In the rows, 128 means zero.
Here are made-up nodes, facts about them, and rows of numbers that follow some of those facts. Name the node behind each unnamed row.

How the nodes are related:
torum ξ [sidrelal,plonoklu,nubral,movu]
nadru ξ [zazam,butro]
vegril ξ [kenuk,gufludrik]
skiron ξ [bisas]
drigrem ξ [fidar,penuk,gizin]
gosa ξ [didon,rokle]
pligik ξ [pastem]
flogran ξ [dure]
grebin ξ [plorilol,ziflil,pive]
fifur ξ [plevir,vopa]
dedram ξ [grusik,zezemus]
naror ξ [doklesur,butro]
dugrur ξ [plorilol,trumafol,doklesur,lugol,zezemus]
trider ξ [grusik,trumafol,pive,keskik,trupu]
graplebe ξ [fogru]
viklo ξ [doklesur]
durukik ξ [bruskadur,tamam,redon]
madafum ξ [ratom]
gopu ξ [bodobra,papla,zezemus,skobrak]
dilodrir ξ [zazam,gogrus]
sorol ξ [padrir]
kezol ξ [plevir,ploples,plonoklu,nitetril]
skomas ξ [plevir,doklesur,trupu]
dredro ξ [kenuk,boskur,sidrelal]
bastik ξ [flunal,liklis,suplage]
grigur ξ [didon,begro,ploples]
skufe ξ [dabuk,poza]
masker ξ [skesos]
pabis ξ [sobrim,tragim,didon,vedrel,keskik,skobrak]
skagrek ξ [stogron,penuk,gufludrik,dragrul,nubral]
rimovek ξ [ziflil,skesos]
gutim ξ [klaflek,redon]
dopim ξ [klazal,keskik]
kifiplol ξ [gufludrik,lugol,skobrak]
Θ b <- ziflil,torum,klazal,skiron,plonoklu,drigrem,gosa,pligik,dedram,skobrak,butro,liklis,trider,viklo,durukik,kezol,skomas,dredro,plorilol,dragrul,begro,grigur,nufos,gogrus,sobrim,grusik
Θ a <- flunal,doklesur,dabuk,trumafol,stogron,nadru,dure,vegril,gufludrik,nitetril,didon,sidrelal,fogru,padrir,lugol,flogran,grebin,fifur,plevir,keskik,suplage,naror,dugrur,boskur,tragim,zazam,graplebe,pastem,madafum,movu,bodobra,gizin,gopu,dilodrir,kenuk,redon,tamam,trupu,bisas,penuk,sorol,pive,poza,bastik,skesos,rokle,skufe,zezemus,ratom,masker,klaflek,vedrel,pabis,nubral,skagrek,vopa,rimovek,gutim,papla,geplobrol,fidar,dopim,kifiplol,ploples,bruskadur

Known rows:
bisas: [118 116 129 129 149 121 133 132  94 137 132 122 113 106 102 123 123 125
 121 103 138 105 109 126  98 131 123 150 136 123 135 125 123 109 142 116
 129 137 153 121 142 121]
kifiplol: [ 90  63  86 140 132 109 104 151  98 149 114 142 104 182  70 115 157  94
 141 165 116 165 139 108 120 108  82 116  86 146 122  79 159 147  74 163
  92 114 100  84 172  86]
fidar: [117 102 126 120 158 119 141 135 102 137 127 124 111 115  97 122 117 125
 119 125 131  95 119 136  97 122 124 149 136 119 134 131 127 105 139 119
 132 129 144 125 144 108]
keskik: [ 90 135  95 101 131 107 140 152 181 127 125 115 166  91 131 134 155 125
 142 148  97 108 100 120 136 111 153 150 138 103 136 162  99 145 125 124
 157 145  89 120 148 118]
rokle: [121 131 124 150 145 101 131 127 130 134 125 125 109 114 111 105 117 123
 139 112 130 112  73 124 135 128 133 157 137 119 133 119 117  93 127 132
 126 151 139 127 129 130]
poza: [117 116 131 130 148 119 137 129 105 138 129 117 118 107 108 118 132 127
 122 111 136 105 106 126 111 124 128 149 132 119 133 126 124 109 139 120
 131 134 152 126 133 116]
ziflil: [137 156 169 132 116 125 128 137 225 111 134 138 116 168 220 137 125 132
 175 143 122 178 156 164 148 121 148 115 138 137 123 151 132 108 154 131
 151 133 133 182  72 160]
geplobrol: [121 121 125 135 144 117 126 133 123 141 130 119 121 110 107 112 138 124
 130 121 132 112 111 123 110 119 129 149 136 116 135 117 125 122 134 136
 138 139 149 130 137 103]
doklesur: [141  61 137 140 142 100  72  61  95 168 174 155 135 141  83 109 107 166
  96 132 147  77  80 122 113 112 105 117 128  92 121 155 159  86 130 144
 130 121 106 139 119 111]
bodobra: [116 133 112 143 138 117 122 132 118 138 132 120 109 106 121 111 153 118
 122 118 129 124 123 123 105 131 114 149 124 118 138 107 126 120 125 139
 135 148 161 110 143  99]
suplage: [122 120 126 129 143 119 138 131 115 137 132 119 119 103 105 123 131 129
 123 107 137 103 110 127 109 123 129 152 133 121 136 124 123 114 140 125
 133 140 154 129 129 113]
durukik: [169 145 144  97  93 111 122 125 156 121 151 156 154 126 145 189 117 130
 126 105 186 144 219 141 152 179 193  49  73 103  89 182 141 167  80 148
 115 122 128 133  83 130]
graplebe: [120 101 130 125 136 137 144 129  73 141 122 126 125 120  85 145 100 122
 102 100 130 128 117 112  91 133 126 115 128 154 140 120 122 130 128 120
 111 105 104 100 139 146]
sorol: [120  97 129 125 138 135 149 131  65 139 120 127 126 115  87 143 101 126
 100 103 133 127 120 114  93 131 128 116 133 151 136 118 126 133 130 113
 109 103 106  93 137 147]
boskur: [109 122 124 128 133 128 120 129 106 142 120 111 139 108 110 112 161 121
 143 109 130 110  80 115 118 118 122 149 131 130 121 116 123 140 151 125
 129 155 168 147 129  98]
dopim: [ 91 113  93  87 120 123 157 162 171 127 118 119 187 103 116 161 140 121
 136 159  82 126 108 102 135 113 160 116 133 129 142 165  97 181 115 117
 147 119  35  91 150 142]
gopu: [107 143  84 175 111 126  97 129  95 143 130 133  90 127 124 128 168  95
  86 112 128 189 154  92  99 147  80 126 104 144 153  76 135 146  83 170
 107 124 120  53 165 128]
klazal: [135 163 132 104 111 129 130 134 213  84 127 128 152 145 207 149 130 142
 141 160 120 118 166 157 171 135 149 133 117 106 111 189 111 125 123 105
 150 144 125 178 107 159]
vedrel: [116 126 118 133 145 105 130 136 137 133 128 120 124 110 109 111 144 123
 140 132 119 115 100 125 124 123 132 155 130 115 133 129 119 111 127 135
 139 148 141 123 136 104]
skufe: [122  96 130 126 136 139 149 130  71 141 122 127 123 115  84 143 100 123
 103 103 134 132 120 115  96 135 126 117 130 152 139 117 130 134 129 119
 110 105 108  97 136 148]

Name these rows:
No name comes twice in this set of rows, the named rows included.
[100 132 128 120 134 122 128 139 144 146 131 116 143  97 131 127 153 122
 137 126 114 122 106 116 100 117 128 140 143 121 143 137 114 143 147 129
 151 140 129 130 128 112]  pive
[ 99  64 110 121 148 109 117 150 107 144 114 124 119 156  78 101 157 108
 158 160 125 113 115 129 124 100  95 145 103 124 115 102 154 137 118 134
 119 142 151 142 157  64]  gufludrik
[171 169 121 115 133 130 122 138 100 136 126 128 125  93  97 106 128 137
 120 166 121 126 153 134 136 128 107 132 184  90 150 120 139 156 164 138
 138 108 139 114 171  44]  plevir
[106 130 114 128 134 116 116 124 125 144 142 122 135  94 121 127 155 123
 116 124 123 119 110 113 102 119 123 143 137 111 140 132 119 135 137 134
 144 144 139 123 139 103]  trumafol
[106 150 107 162 122 127  99 117 104 145 142 123 106  96 145 123 176 107
  89  96 135 147 135  97  85 143  89 153 120 119 151 105 121 131 122 149
 129 152 165  90 152 118]  zezemus
[144 146 118 121 141 121 134 141 118 136 126 119 117 101  99 107 138 129
 129 144 120 120 135 131 121 121 122 147 159 100 142 116 130 138 151 132
 142 128 149 120 157  70]  vopa
[111  88 114 155 108 126  66  82  88 174 160 153 130 143 114 146 142 124
  66 110 139 163 121  81  81 125  83  93 119 134 146 128 148 140 103 165
 114 107  76  83 133 131]  dugrur
[143  98 130 103 121  93 135 129  88 167 145 138 147  80  49 164 133 112
 124  76 182 133 159 108  99 157 184  65  94 106 120 133 140 180  89 170
 117 126 126  84 115  74]  gutim
[186 162 112 109 119 147 137 143  79 138 112 129 128 108  72 121 109 133
 109 179 111 162 180 122 142 126 110  99 187 110 155 107 145 187 152 141
 123  69  93  81 188  48]  fifur
[173  82 162 132 101 135  63  45 130 129 172 180 153 207 155 157  69 184
  75 150 156 119 150 140 153 128 115  63 105 116 101 187 172  96 106 129
 106  90  51 162  88 189]  viklo
[164 205 140 162  98 125 133 123 183  74 105 149 114 175 194 128  59 137
 150 140 133 177 102 142 210 158 149 119 137 156 111 144 109  74 103 124
  88 122  90 139 105 224]  grigur
[142 153 142 115 121 133 120 129 176  92 126 136 125 163 191 141 115 142
 137 157 136 113 172 163 160 134 128 135 114 118 106 176 137 106 123 102
 124 132 152 174 113 148]  dragrul
[149 187 136 164 106 112 132 118 197  74 106 158 118 182 195 137  61 135
 146 132 134 165  89 143 204 153 157 119 115 159 104 152 110  63  86 119
  93 125  75 142  98 242]  gosa

Now the same nodes, written a new way:
Some rows with their names:
dredro: [154 132 149 112 131  83 108 113 135  96 160  83  67  71 124  99 163 145
  99 148 176 147  92 106 137 125  98 146 161 133 153 110 146 124  86  82
 121 145 128 153 138 125 128 141 146 153 190 153  98 135]
dilodrir: [112 141 134 156 185 111 145 139 143 100  99 127 183 122 136 133 128 116
 144 119 156 110 117 102 146 130 140 103 140 144 103 132  96 149 142 126
 109 117  91 146 120 124 147 148 141 149 149 146 144 139]
sidrelal: [131 121 116 131 117 144 133 126  88 126 112 116 149 143 106 101 148 145
 125 124 138 119 124 108 127 137 145 129 110 109 118 105 142 146 132 149
 107 129 139 142 136 108 135 105 137  90 136 140 111 126]
geplobrol: [123 125 117 130 119 145 139 130 115 138 119 136 152 153 121 124 126 133
 137 121 118 121 136 126 125 136 141 121 115 121 123 126 131 134 140 152
 124 121 134 126 130 121 127 114 124 104 112 124 131 126]
pligik: [130 126 144 108 143  98 100 125 154 116 159 109  72  79 146 125 134 123
 102 149 145 148 111 122 128 103 100 144 168 143 160 128 132 108  98  86
 147 127 116 114 136 144 136 159 147 184 155 132 125 138]
ratom: [112 117 113 128 121 154 136 130 109 139 118 145 154 153 119 122 123 127
 133 126 120 121 142 125 124 125 141 121 111 122 128 123 132 132 139 156
 125 115 132 112 139 124 136 121 130 111 108 128 131 130]
padrir: [112 115 115 127 122 155 137 129 108 141 118 143 153 147 117 121 124 130
 133 126 120 119 140 123 123 124 141 122 113 122 125 122 132 130 140 155
 126 119 130 112 139 125 137 120 130 107 110 127 132 128]
nufos: [141 125 113  96 120 121 121 115 154 128 171  83  66 104 144 107 128 131
 111 134 128 151 118 136 120 141 103 127 170 128 158 134 155 108 110 106
 142 133 142 114 146 124 116 117 151 141 113  97 129 132]
kifiplol: [155 168 155 158 144 111 124 115 150 121 102 181 157 171 119 142 126 138
 139 129 158 113 135 152 145 152 120 124  99 144 125 144 103 143 118 118
 148 145 105 151 104 132 112 151  94 133 157 160 122 121]
rimovek: [147 151 178 160 137 123 121 110  95  88 130 148 158 162 132 177 114 118
 124 133  98 106 118 119 116  84 134 108 136 134  96  92  99 155 121 118
 104 130 131 120 113 131 139 155 104 129 165 124 137 109]
fidar: [112 122 116 133 117 154 137 128 120 141 121 152 154 147 120 125 119 131
 133 127 116 121 149 133 121 130 133 115 114 130 126 128 135 133 139 157
 135 112 128 107 145 124 131 118 123 110 114 128 136 128]
bodobra: [129 132 110 128 124 144 134 128 117 140 109 137 158 181 123 123 121 129
 137 118 124 119 135 135 126 147 143 124 106 121 123 127 124 135 135 145
 131 128 128 128 125 122 131 115 127 111  94 118 127 123]
dabuk: [117 117 115 128 120 153 137 132 110 137 117 140 154 148 118 121 123 128
 136 124 119 123 142 126 123 129 140 122 115 121 122 122 132 133 140 154
 127 118 130 117 136 123 134 119 130 105 112 125 132 127]
dure: [113 115 113 128 121 153 136 133 109 138 119 143 154 154 119 123 124 127
 134 127 119 121 141 122 122 127 140 122 112 121 124 118 135 130 140 153
 127 114 132 111 141 127 139 118 131 109 111 127 133 129]
plevir: [ 96 128 111 159  84 140 145 119 138 145  88 113 125 144 142 108 113 134
 142 102  89 126 120 155 134 135 164 132 120 112  98 138 126 148 151 154
 130 143 134 159 140 130 135 107 119 131 130 120 128 103]
naror: [113 110 148 129 143 148 142 128 126 123 111 131 149 111 125 168 150 133
 121 117 128 126 160 123 148 123 102 143 110 150  70 144  92 159 144 115
  94 115 107 158  89 149 137 145 118 149 165 159 136 150]
klazal: [140 131 115 100 118 102 119 127 156 126 174  86  60  57 141 119 124 123
 119 131 127 152 124 134 117 140 110 120 168 130 161 143 159  91 119 110
 139 124 137 114 149 114 100 108 141 127 117  98 133 132]
skesos: [150 138 147 144 115 154 141 100  96 104 145 130 153 200 132 157 109 124
 133 120  79 110 127 128 103 112 134  89 137 128  97 100 121 154 131 139
 107 138 152 110 128 121 124 124 110  91 127  87 143 107]
skagrek: [123 148 153 165 126 128 132 110 142 118 110 186 156 133 112 130 129 139
 132 137 154 116 149 141 138 122 112 118 116 146 128 130 117 145 124 142
 151 124 101 124 140 136 132 155 102 138 184 174 128 123]
trupu: [119 128 117 136 104 134 133 134 108 137 109 127 138 116 122 135 119 129
 133 112 106 123 145 140 128 132 146 127 113 114 110 132 133 127 150 155
 117 116 131 140 131 119 116 100 115 106 112 124 129 120]

Rows to name:
No name comes twice in this set of rows, the named rows included.
[140  90 146 145 146  71 157 174 124 120 127 174 143 150 118 138 116 129
 147 143 115 114 101 118 171 107 138 154 114 141 121 124 114 133 129 137
 124 123 128 157 101 151 152 165 113 121 136 160 130 137]  gutim
[144 131 114  98 124 120 120 120 162 131 175  85  65  96 144 113 131 124
 116 133 130 153 121 134 113 143 108 121 162 131 158 141 152 100 112 100
 144 140 144 111 139 122 105 116 146 131 113  95 131 131]  sobrim
[121 118 116 131 127 160 140 137 119 146 126 142 149 152 118 127 139 121
 146 122 129 125 134 120 111 126 147 123 102 120 125 131 126 129 144 138
 121 146 148 112 119 121 128 117 126  94 112 115 132 127]  rokle
[145 129 123 134 114 135 145 117 102 120 124 125 145 148 100 103 149 148
 135 123 146 119 130 117 133 154 133 116 107 119 122 116 143 146 128 152
 113 135 140 152 136 107 117 105 120  80 144 143 114 124]  kenuk
[122 149 152 160 144  87 121 162 116 117 108 163 144  44 118 163 122 107
 146 131 139 118 137 126 136 102 147 128 111 126 120 136 116 104 148 128
 117 113 107 135 116 118 112 132  99 124 154 153 132 125]  dopim
[116 135 101 136 166 141 165 137 137 114 113 104 184 151 134 114 125 122
 146 109 142 111 133 106 137 159 139  85 143 138 102 137 119 143 152 147
 105 115 113 136 134 109 134 112 149 109 109 114 149 137]  zazam
[154 157 137  94 157  79  67 131 136 116 125  88  88 103 153 134 124 121
  92 143 152 144 110 134 134 126 108 168 152 123 164 119 121 102  87  75
 144 121 103 133 117 139 128 149 149 201 105 125 108 134]  dedram
[146 163 141 140 161 110 103 130 124 128  84 159 173 183 131 144 121 128
 131 129 149 112 124 143 140 139 138 149  95 128 130 128  92 139 114 113
 140 134 103 143  95 137 133 153 117 158 109 146 117 124]  gopu
[148 143 107  85 124 103  90 124 136 128 149  70  74  91 147 113 120 125
 101 131 130 150 117 136 122 147 113 143 161 115 164 125 156  94 107 105
 141 117 131 122 141 118 111 111 152 151  86  98 119 131]  grusik
[118 118 121 136 141 169 140 140 127 156 133 150 142 143 119 133 150 111
 165 121 142 130 123 119  96 119 161 120  85 116 131 138 114 119 146 121
 122 174 160 108 103 118 123 124 128  88 113 113 133 126]  didon
[113 130 113 146 105 140 142 124 129 140 105 128 144 152 130 113 113 133
 143 112 106 120 127 142 127 138 153 122 119 122 116 129 130 140 146 156
 131 133 132 138 141 124 133 112 120 119 116 118 131 113]  vopa

Now the same nodes, written a new way:
Known rows:
viklo: [144 123 103 170 113 162 104 113  70  94 129 167 180 174 140 131 166 134
  95 143 128 157 113 123 142 129  47 155  85 110  96  60  98  92  52 155
 100 128 142  69  94]
dure: [117 119  98 171 117 109 122 116 115  99  92 133 142 173 137 151 131 139
 159 167  90 144  96 129 138 125 101 136  60 127 107  79  87 148 118 137
  98 125 176 128 118]
sorol: [123 122 105 178 111 128 129 113 109 108  95 144 151 162 135 150 151 133
 150 165  78 138  94 135 143 126  84 134  73 126  99  78  79 158 118 155
  93 117 181 113 126]
grigur: [145 125 118 162  92 150 129 120  50  96 126 157 157 152 141 124 177 132
 101 148 132 152 108 144 113  76  56 157  89 110  89  67  89 103  59 137
  93 114 138  81  97]
dopim: [132 115  90 184  97 143 117 115  92 100 113 145 146 153 114 166 154 136
 141 160 108 108 113 129 143  94  81 142 105 145  83  83  68 141  92 167
 113 115 183 104 140]
bastik: [ 97 119  74 145 100 100 122 109 114 115  95 162 179 160 143 136 173 128
 161 134  97 118  97 113 179 119  38 132  81 127 108  95  87 179 107 179
 101 108 193 128 110]
plevir: [146  96  93 147 126  94 119 125  95  62 118 143 133 177 132 175 146 151
 133 184 130 128 122 114 126 121  98 137  76 122 108  65 101 119 120 129
 150 141 185  84 114]
skomas: [154 116 110 164 109 159 115 109  56  90 135 178 180 162 141 136 183 138
  87 145 130 154 115 131 135 118  46 154  99 109  95  56  93  96  56 158
  99 127 143  57  91]
movu: [150 135 117 145 131 106 130 135 111  82 111 155 129 156 141 152 134 144
 128 171 135 141 104 110 143 111  98 137  66 123 129  83  68 156 132 126
 140 119 181  87 133]
skufe: [151 113  99 203 136 122 142 100  85  83 107 162 168 167 148 139 170 163
 131 147  41 112 108  99 167 133  92 165  80 102  98  96  56 190 124 153
  45 119 170 142 119]
poza: [146 111  87 194 146 101 134 106  90  68 100 153 155 178 145 141 149 168
 141 151  54 115 107  91 161 133 109 168  68 102 111  97  66 167 120 130
  52 130 165 155 112]
vopa: [144  97  97 151 122 100 122 122  93  69 118 145 139 175 134 170 158 145
 133 182 122 131 122 119 127 122  95 136  80 124 106  64  93 129 122 129
 138 137 186  84 115]
tragim: [129 119  81 173 100 120 110 125  95  84 105 128 124 161 111 157 126 136
 154 168 124 111 107 117 133  84  99 146  85 144  94  91  76 128  94 142
 123 117 176 125 139]
pabis: [134 124  98 186  87 157 123 120  79 105 115 145 141 146 113 158 158 132
 139 162 107 101 105 124 141  78  76 140 108 141  76  89  58 151  92 173
 115 101 181 103 149]
sobrim: [135 132  91 167 101 140 107 118  69  92 114 143 153 162 128 117 132 137
 119 140 148 157 110 124 125  74  71 163  83 118 104  83  90  85  40 127
  94 124 133 117 105]
gutim: [122 115  97 162 109 115 106  93 124 109 126 136 169 173 145 159 149 117
  92 177  72 142 118 145 130 126 112 127  99 129 108  59  33 175 105 142
  98 114 176  92 127]
pive: [140  95  74 175 127 120 106 110 111  86 116 141 145 162 113 184 129 150
 147 164 124 137 123 128 149 122  94 143 101 148 114  75  90 115  95 151
 125 146 183 102 131]
trider: [150 118 103 183 104 170 110 102  64 105 132 172 184 149 128 137 171 139
  96 132 128 150 122 140 147 105  45 162 120 122  95  64  83  98  41 167
  84 124 142  74 103]
papla: [131 128  78 177 117 125  99 121 109  92 111 141 140 169 114 154 122 143
 143 157 124 109 108 100 157 103  91 147  89 141 105  94  65 133  91 153
 119 119 175 124 143]
lugol: [137 129  85 172 128 126 101 123 113  89 109 146 141 168 118 160 118 146
 139 156 139 121 111 102 159 112  95 145  87 142 113  89  71 130  99 148
 133 125 178 108 144]

Rows to name:
No name comes twice in this set of rows, the named rows included.
[129 112  74 174 112 114 106 120 102  79 109 126 130 166 107 167 120 143
 155 168 131 116 117 118 137  91  99 147  89 145 105  86  87 117  91 138
 129 130 180 118 136]  keskik
[147 101  95 191 116 151 119 101 101 109 120 158 159 143 116 185 159 145
 134 159 103 138 119 146 157 124  72 136 122 150 106  68  77 139 100 182
 118 132 187  79 135]  grebin
[138 121 106 153 106 122 124 122  60  80 119 145 146 164 140 123 150 135
 118 156 147 162 112 133 103  78  76 159  73 109 103  70 102  88  64 112
 100 129 138  99  87]  begro
[144 105  97 176 133 136 109  94  91 101 118 155 176 150 133 149 131 151
 121 142 140 201 123 153 138 118  69 157 101 128 135  62 109  78  49 132
  90 150 137  89  87]  ziflil
[132 122  90 172 112 139 106 112  74  93 115 144 161 165 129 123 136 140
 121 139 139 160 111 129 129  87  69 164  87 121 109  78  96  88  44 133
  85 130 137 111  94]  klazal
[136  97  93 179 132 114 118 100 123  96 108 137 147 153 122 185 124 150
 159 169 113 165 118 157 146 128  95 132 100 148 126  65  98 124 109 143
 119 152 184 106 121]  skesos
[137 143  90 166 117 137  96 119  82  92 113 146 155 165 126 113 116 142
 116 128 158 154 110 109 143  82  73 170  81 121 118  89  81  85  39 127
  97 121 129 120 111]  skobrak
[161 130 122 137 127 114 125 125  73  74 123 161 153 162 151 124 146 142
  96 153 161 178 113 124 122 100  73 155  67 100 132  67  89 101  81 105
 116 129 139  79  90]  plonoklu
[125 133  98 157 117 143  95 125  86  87 106 153 166 198 144 119 139 127
 110 155 130 166 100 109 133 147  69 150  47 105  95  56 125  68  58 136
 110 133 133  85  87]  butro
[140  99  80 165 122 111 107 117  99  72 122 141 144 174 120 179 139 148
 139 172 128 123 124 115 138 121  93 143  93 138 104  70  94 115 101 147
 140 140 185  94 124]  trupu
[148 145 111 152 138 109 121 130 117  90 105 146 132 159 134 145 116 145
 132 158 137 138 101 102 154 108 100 138  66 126 130  98  61 159 121 128
 132 112 176 104 141]  kenuk
[125 116  89 163 100 113 124 126  95  83 103 125 122 164 119 153 132 134
 156 174 120 117 107 125 116  81 105 142  77 136  92  87  86 128 104 136
 126 119 178 121 129]  rokle
[143 142 105 178 111 159 114 124  98 110 116 157 146 146 120 150 140 139
 125 148 121 112 100 110 165 101  73 141  99 139  97  95  43 161  99 172
 123 100 183  91 159]  kifiplol
[165 152 145 153 120 158 133 120  70 104 128 181 164 142 157 112 169 139
  82 139 139 176 106 131 142  98  49 152  85 100 118  75  64 135  81 135
 100 105 140  61 107]  torum

